Below are the code and all the weights of a small trained network. Each question names an input and a target symbol and asks about switching units off, where a switched-off unit gives its printed mean instead of its output.

import numpy as np


def w(rows, s, z=0):
    codes = np.array(rows[::2]) - 128.0
    scale = np.full(codes.shape[1], s)
    scale[-1] = z or s
    return codes * scale


def norm(h):
    return h / np.sqrt((h * h).mean(-1, keepdims=True) + 1e-5)


def f(y):
    return y / 2 * (1 + np.tanh(0.7978845608 * (y + 0.044715 * y**3)))


def softmax(a):
    e = np.exp(a - a.max(-1, keepdims=True))
    return e / e.sum(-1, keepdims=True)


def log_softmax(a):
    a = a - a.max(-1, keepdims=True)
    return a - np.log(np.exp(a).sum(-1, keepdims=True))


def net(x, mask):
    ids = ['ΛΞΠαβεζηθμστψ'.index(c) for c in x.split()]
    T = len(ids)
    res = E[ids] + P[:T]
    q, k, v = (norm(res) @ M[0].T for M in (Q, K, V))
    z = softmax(np.where(np.tri(T) > 0, q @ k.T / 2**0.5, -1e9)) @ v
    res = res + np.where(mask[0], z, O[0][:, -1]) @ O[0][:, :-1]
    y = f(norm(res) @ A[0][:, :-1].T + A[0][:, -1])
    res = res + np.where(mask[1:17], y, B[0][:, -1]) @ B[0][:, :-1]
    return log_softmax(norm(res)[-1] @ U[:, :-1].T + U[:, -1])


Q, K, V, O, A, B = {}, {}, {}, {}, {}, {}
E = w([
[108,242,55,151,123],'Λ',
[61,194,82,120,106],'Ξ',
[121,168,187,115,140],'Π',
[132,168,189,136,138],'α',
[117,176,186,140,124],'β',
[107,208,117,188,106],'ε',
[156,155,131,114,78],'ζ',
[150,164,120,104,113],'η',
[122,150,180,94,155],'θ',
[161,146,116,96,109],'μ',
[138,143,146,124,90],'σ',
[182,68,242,107,252],'τ',
[163,139,147,122,112],'ψ',
],0.019)
P = w([
[78,74,109,168,254],'0',
[102,230,77,111,109],'1',
[110,217,83,113,109],'2',
[96,180,103,127,122],'3',
[107,169,102,128,118],'4',
[103,164,113,124,111],'5',
[107,152,124,125,108],'6',
[108,142,131,128,104],'7',
[114,134,138,129,100],'8',
[121,121,149,127,103],'9',
[126,110,153,122,102],'10',
[125,98,153,120,100],'11',
[124,104,149,112,96],'12',
[112,122,140,104,83],'13',
],0.0083)
Q[0] = w([
[8,161,161,151,211],'h0',
[146,158,153,73,75],'h0',
],0.015)
K[0] = w([
[181,60,216,34,6],'h0',
[128,73,125,107,205],'h0',
],0.012)
V[0] = w([
[53,163,178,191,145],'h0',
[251,204,188,238,139],'h0',
],0.012)
O[0] = w([
[64,65,110,74,109,208],'h0',
[24,247,150,102,112,254],'h0',
],0.013,0.0062)
A[0] = w([
[103,63,79,108,86,13],'n0',
[85,154,126,68,93,109],'n1',
[99,195,121,158,80,124],'n2',
[90,122,50,170,227,189],'n3',
[140,146,215,194,104,161],'n4',
[133,148,148,163,181,136],'n5',
[133,180,89,69,133,228],'n6',
[134,125,72,90,99,134],'n7',
[77,103,168,134,246,2],'n8',
[164,88,77,240,143,140],'n9',
[21,122,114,156,173,187],'n10',
[63,116,160,137,92,111],'n11',
[81,75,169,114,125,73],'n12',
[72,73,89,114,71,56],'n13',
[133,167,97,107,136,138],'n14',
[108,143,133,85,150,134],'n15',
],0.012,0.0036)
B[0] = w([
[99,156,172,188,202,148],'n0',
[118,133,119,182,135,254],'n1',
[169,121,138,181,91,250],'n2',
[155,71,179,78,16,134],'n3',
[132,55,60,100,80,167],'n4',
[169,106,66,160,228,138],'n5',
[167,84,155,158,64,239],'n6',
[115,83,197,146,134,151],'n7',
[77,158,171,207,104,134],'n8',
[31,255,30,102,197,138],'n9',
[165,80,97,74,119,234],'n10',
[165,66,59,118,143,197],'n11',
[187,148,137,107,56,146],'n12',
[137,217,91,181,216,164],'n13',
[180,60,130,134,117,165],'n14',
[205,158,146,184,128,182],'n15',
],0.0079,0.0085)
U = w([
[196,53,80,103,139,139],'Λ',
[207,186,51,136,162,149],'Ξ',
[96,147,126,63,119,94],'Π',
[89,131,74,142,122,126],'α',
[80,133,121,51,127,113],'β',
[109,121,209,213,157,253],'ε',
[152,145,139,138,72,69],'ζ',
[145,116,140,202,103,40],'η',
[219,149,139,233,119,37],'θ',
[116,253,165,121,152,145],'μ',
[94,90,92,167,167,180],'σ',
[201,51,151,90,57,108],'τ',
[89,158,124,66,119,116],'ψ',
],0.011,0.0035)

Each question gives the input, a string of symbols that net reads in full, and the target symbol t.
The units are the heads (2 rows each of Q, K, V and O) and the neurons (one row each of A and B). Each row of codes is followed by its name. A weight is (code - 128) times the scale printed after its matrix; where a second scale follows, it is the last column's (O, A, B and U).
mask holds one flag per unit, heads first, then neurons. A switched-off unit (its flag False) gives its mean, the last column of its rows in O or B, instead of its output. The means were averaged over made-up inputs and are rounded, as every weight is.
A unit's drop is (log p(t) with every unit on - log p(t) with that unit switched off) / (log p(t) with every unit on - log p(t) with every unit switched off).
The circuit of an input: a set's keep is (log p(t) with only the set's units on - log p(t) with every unit switched off) / (log p(t) with every unit on - log p(t) with every unit switched off). Starting from the 12 units with the biggest drops (on a tie, the unit counted first), units are removed one at a time, each time the one whose removal leaves the highest keep (on an exact tie, the one counted first), for as long as the keep stays at least 0.8.
units of the circuit, in order: the units of the circuit, biggest drop first
unit that matters most: the unit with the biggest drop
k most important neurons: the k neurons with the biggest drops, biggest first
drop of u: that unit's drop, to one decimal
input ζ μ Ξ ζ θ ψ ψ Ξ α μ ζ, target μ: units of the circuit, in order : (h0)
input η η η Π η μ Λ, target θ: units of the circuit, in order : (h0; n2)
input σ ψ μ Ξ ε τ μ σ, target σ: units of the circuit, in order : (h0; n13; n0)
input σ Λ Π ψ Ξ ε ψ η, target σ: units of the circuit, in order : (h0; n13; n0)
input η Λ μ α ε η, target τ: units of the circuit, in order : (h0; n13)
input θ τ ζ μ τ σ σ, target ε: units of the circuit, in order : (h0; n0; n10; n4)
input μ θ Ξ α τ ζ ζ, target Ξ: units of the circuit, in order : (h0; n9; n6)
input θ β ψ τ Ξ η θ μ, target ε: 3 most important neurons : (n0; n7; n10)
input Λ μ μ Ξ μ β β β μ β ζ ψ, target θ: 3 most important neurons : (n13; n12; n11)
input θ Ξ τ θ α η, target ε: 2 most important neurons : (n7; n0)
input τ θ α Ξ Ξ θ β Π, target τ: units of the circuit, in order : (n11; h0)
input θ θ ε ψ μ Π Λ η β η ψ, target ε: 3 most important neurons : (n0; n10; n13)
input τ β θ Ξ β ε ζ α α ψ σ θ, target μ: 2 most important neurons : (n3; n7)
input Λ Ξ θ μ Ξ ψ Π μ η μ μ, target θ: unit that matters most : n13
input θ θ ψ β β σ β Ξ η μ η Π, target θ: 2 most important neurons : (n4; n5)
input σ Ξ β α τ ψ Ξ τ Λ ε ζ, target σ: 4 most important neurons : (n13; n0; n2; n11)
input σ ε η ζ β α ε ψ, target σ: 3 most important neurons : (n13; n0; n2)
input θ θ β α θ α ζ, target ε: 2 most important neurons : (n0; n7)
input Π ζ ζ μ α, target θ: 2 most important neurons : (n4; n5)
input Π μ Ξ μ β τ ψ μ μ μ Ξ, target θ: unit that matters most : h0
input μ σ ζ μ, target Ξ: drop of n9 : 0.5
input β Ξ β η μ θ ε τ Λ ψ ε μ θ, target θ: drop of n7 : 0.0
input η θ ψ, target τ: drop of n13 : 0.2
input θ β θ ψ τ ψ, target ε: 3 most important neurons : (n0; n7; n10)
